Here is a tiny trained network, its code and every weight. The questions are about switching its units off for an input and a target symbol, where a switched-off unit gives its printed mean instead of its output.

import numpy as np


def w(rows, s, z=0):
    codes = np.array(rows[::2]) - 128.0
    scale = np.full(codes.shape[1], s)
    scale[-1] = z or s
    return codes * scale


def norm(h):
    return h / np.sqrt((h * h).mean(-1, keepdims=True) + 1e-5)


def softmax(a):
    e = np.exp(a - a.max(-1, keepdims=True))
    return e / e.sum(-1, keepdims=True)


def log_softmax(a):
    a = a - a.max(-1, keepdims=True)
    return a - np.log(np.exp(a).sum(-1, keepdims=True))


def net(x, mask):
    ids = ['Ξαβγδημσψω'.index(c) for c in x.split()]
    T = len(ids)
    res = E[ids] + P[:T]
    u = 0
    for l in range(2):
        r = norm(res)
        for j in range(3):
            rows = slice(3 * j, 3 * j + 3)
            q, k, v = (r @ M[l][rows].T for M in (Q, K, V))
            z = softmax(np.where(np.tri(T) > 0, q @ k.T / 3**0.5, -1e9)) @ v
            o = O[l][rows]
            res = res + np.where(mask[u + j], z, o[:, -1]) @ o[:, :-1]
        u += 3
    return log_softmax(norm(res)[-1] @ U[:, :-1].T + U[:, -1])


Q, K, V, O = {}, {}, {}, {}
E = w([
[110,215,73,123],'Ξ',
[150,156,176,138],'α',
[107,212,82,120],'β',
[16,65,230,167],'γ',
[144,215,53,183],'δ',
[86,245,110,104],'η',
[74,253,116,117],'μ',
[169,160,98,24],'σ',
[71,136,25,49],'ψ',
[182,4,132,163],'ω',
],0.011)
P = w([
[100,253,87,138],'0',
[114,199,144,95],'1',
[126,182,160,95],'2',
[135,172,163,94],'3',
[141,158,162,99],'4',
[151,147,161,104],'5',
[150,132,157,108],'6',
[158,120,147,123],'7',
[165,121,153,114],'8',
],0.0048)
Q[0] = w([
[137,82,156,63],'L0H1',
[163,151,126,170],'L0H1',
[104,180,138,148],'L0H1',
[157,162,144,91],'L0H2',
[178,120,119,125],'L0H2',
[170,168,188,201],'L0H2',
[36,127,155,125],'L0H3',
[119,110,250,135],'L0H3',
[84,189,62,54],'L0H3',
],0.026)
K[0] = w([
[132,126,109,56],'L0H1',
[171,138,169,208],'L0H1',
[113,111,183,140],'L0H1',
[187,114,172,84],'L0H2',
[162,141,176,169],'L0H2',
[251,149,105,159],'L0H2',
[49,137,159,72],'L0H3',
[79,114,244,156],'L0H3',
[156,112,66,29],'L0H3',
],0.024)
V[0] = w([
[113,196,150,47],'L0H1',
[43,109,68,104],'L0H1',
[62,105,159,128],'L0H1',
[90,111,105,45],'L0H2',
[169,205,130,131],'L0H2',
[229,142,151,153],'L0H2',
[102,23,120,211],'L0H3',
[124,40,56,82],'L0H3',
[5,253,142,150],'L0H3',
],0.012)
O[0] = w([
[164,135,229,160,206],'L0H1',
[202,153,152,76,125],'L0H1',
[139,59,161,93,109],'L0H1',
[117,128,117,205,143],'L0H2',
[197,106,207,169,179],'L0H2',
[103,163,189,74,142],'L0H2',
[159,37,250,255,4],'L0H3',
[242,98,141,107,117],'L0H3',
[149,240,30,137,175],'L0H3',
],0.0099,0.012)
Q[1] = w([
[42,92,118,221],'L1H1',
[141,140,151,17],'L1H1',
[134,118,126,50],'L1H1',
[104,93,104,32],'L1H2',
[160,135,164,129],'L1H2',
[71,197,166,136],'L1H2',
[137,70,135,114],'L1H3',
[157,193,154,115],'L1H3',
[84,2,87,119],'L1H3',
],0.033)
K[1] = w([
[1,192,170,220],'L1H1',
[149,131,88,11],'L1H1',
[187,146,95,47],'L1H1',
[112,234,148,213],'L1H2',
[144,128,88,125],'L1H2',
[63,129,164,19],'L1H2',
[139,83,130,153],'L1H3',
[56,75,125,191],'L1H3',
[243,227,171,27],'L1H3',
],0.023)
V[1] = w([
[86,148,233,131],'L1H1',
[137,177,185,75],'L1H1',
[129,219,87,198],'L1H1',
[202,186,61,104],'L1H2',
[101,178,116,167],'L1H2',
[134,139,165,116],'L1H2',
[60,53,43,102],'L1H3',
[198,156,124,214],'L1H3',
[108,131,90,250],'L1H3',
],0.023)
O[1] = w([
[66,190,71,66,93],'L1H1',
[145,210,171,65,216],'L1H1',
[46,123,249,186,213],'L1H1',
[175,61,47,81,251],'L1H2',
[195,114,157,173,203],'L1H2',
[139,150,141,125,128],'L1H2',
[137,141,234,215,88],'L1H3',
[62,124,47,115,149],'L1H3',
[25,52,91,192,175],'L1H3',
],0.017,0.016)
U = w([
[111,202,78,157,14],'Ξ',
[194,17,121,155,151],'α',
[148,160,61,184,12],'β',
[87,70,141,249,15],'γ',
[173,172,116,46,250],'δ',
[149,149,60,185,1],'η',
[60,54,186,58,92],'μ',
[69,195,75,157,118],'σ',
[74,107,125,139,138],'ψ',
[95,195,226,161,181],'ω',
],0.016,0.0034)

Each question gives the input, a string of symbols that net reads in full, and the target symbol t.
The units are the heads (3 rows each of Q, K, V and O). Each row of codes is followed by its name. A weight is (code - 128) times the scale printed after its matrix; where a second scale follows, it is the last column's (O and U).
mask holds one flag per head, layer by layer. A switched-off head (its flag False) gives its mean, the last column of its rows in O, instead of its output. The means were averaged over made-up inputs and are rounded, as every weight is.
A unit's drop is (log p(t) with every unit on - log p(t) with that unit switched off) / (log p(t) with every unit on - log p(t) with every unit switched off).
The circuit of an input: a set's keep is (log p(t) with only the set's units on - log p(t) with every unit switched off) / (log p(t) with every unit on - log p(t) with every unit switched off). Starting from all 6 units, units are removed one at a time, each time the one whose removal leaves the highest keep (on an exact tie, the one counted first), for as long as the keep stays at least 0.8.
circuit, biggest first: the units of the circuit, biggest drop first
unit that matters most: the unit with the biggest drop
which heads matter: for each layer, one digit per head in row order, 1 if its drop is at least 0.15 and else 0, layers parted by /
input ψ σ μ η ψ η δ ω δ, target α: unit that matters most => L0H3
input ω ω σ ω α η Ξ, target ω: circuit, biggest first => L0H1, L1H3
input σ μ σ β σ σ γ δ, target σ: circuit, biggest first => L1H3, L0H3, L1H2, L0H1
input σ ω σ α μ Ξ ω, target ω: which heads matter => 001 / 000
input ω η γ μ ψ, target ω: which heads matter => 100 / 010
input ω σ σ η β ψ ω η, target α: which heads matter => 111 / 100
input μ β μ η η α β, target ω: which heads matter => 000 / 000
input ω ω η μ μ ω μ δ, target γ: which heads matter => 111 / 100
input δ μ β δ ω σ σ δ ω, target δ: circuit, biggest first => L1H1, L1H3, L0H3
input ω δ η, target σ: which heads matter => 101 / 100
input σ Ξ Ξ σ ψ η μ, target α: which heads matter => 010 / 100
input ω α μ μ α σ η γ, target ω: which heads matter => 110 / 010
input σ β α α γ Ξ ψ β β, target σ: circuit, biggest first => L1H3, L0H1, L0H3, L1H2
input ω ψ ω β, target α: circuit, biggest first => L1H1
input δ μ ψ δ δ μ η σ α, target ω: which heads matter => 011 / 000
input μ ω ω β ω δ, target γ: circuit, biggest first => L0H1, L1H1, L0H3, L0H2
input ω Ξ δ γ ψ δ ψ β, target ω: which heads matter => 100 / 010
input γ η ψ μ δ ω μ ψ, target γ: which heads matter => 011 / 001
input σ δ η ω μ γ, target σ: which heads matter => 001 / 100
input σ μ β α ω δ μ, target ω: which heads matter => 000 / 100
input Ξ ω ω ω, target μ: which heads matter => 001 / 110
input ω γ Ξ ω ω ω η, target ω: unit that matters most => L0H2
input ω α ω α ω ω μ, target ω: circuit, biggest first => L1H3, L0H1
input α δ δ δ γ ψ σ, target α: circuit, biggest first => L1H1, L0H2
input σ α ψ μ, target α: circuit, biggest first => L0H3, L1H1
input η α ψ Ξ ω ψ σ σ ψ, target α: circuit, biggest first => L0H3, L0H2
input σ σ α δ α δ η, target ω: unit that matters most => L0H1
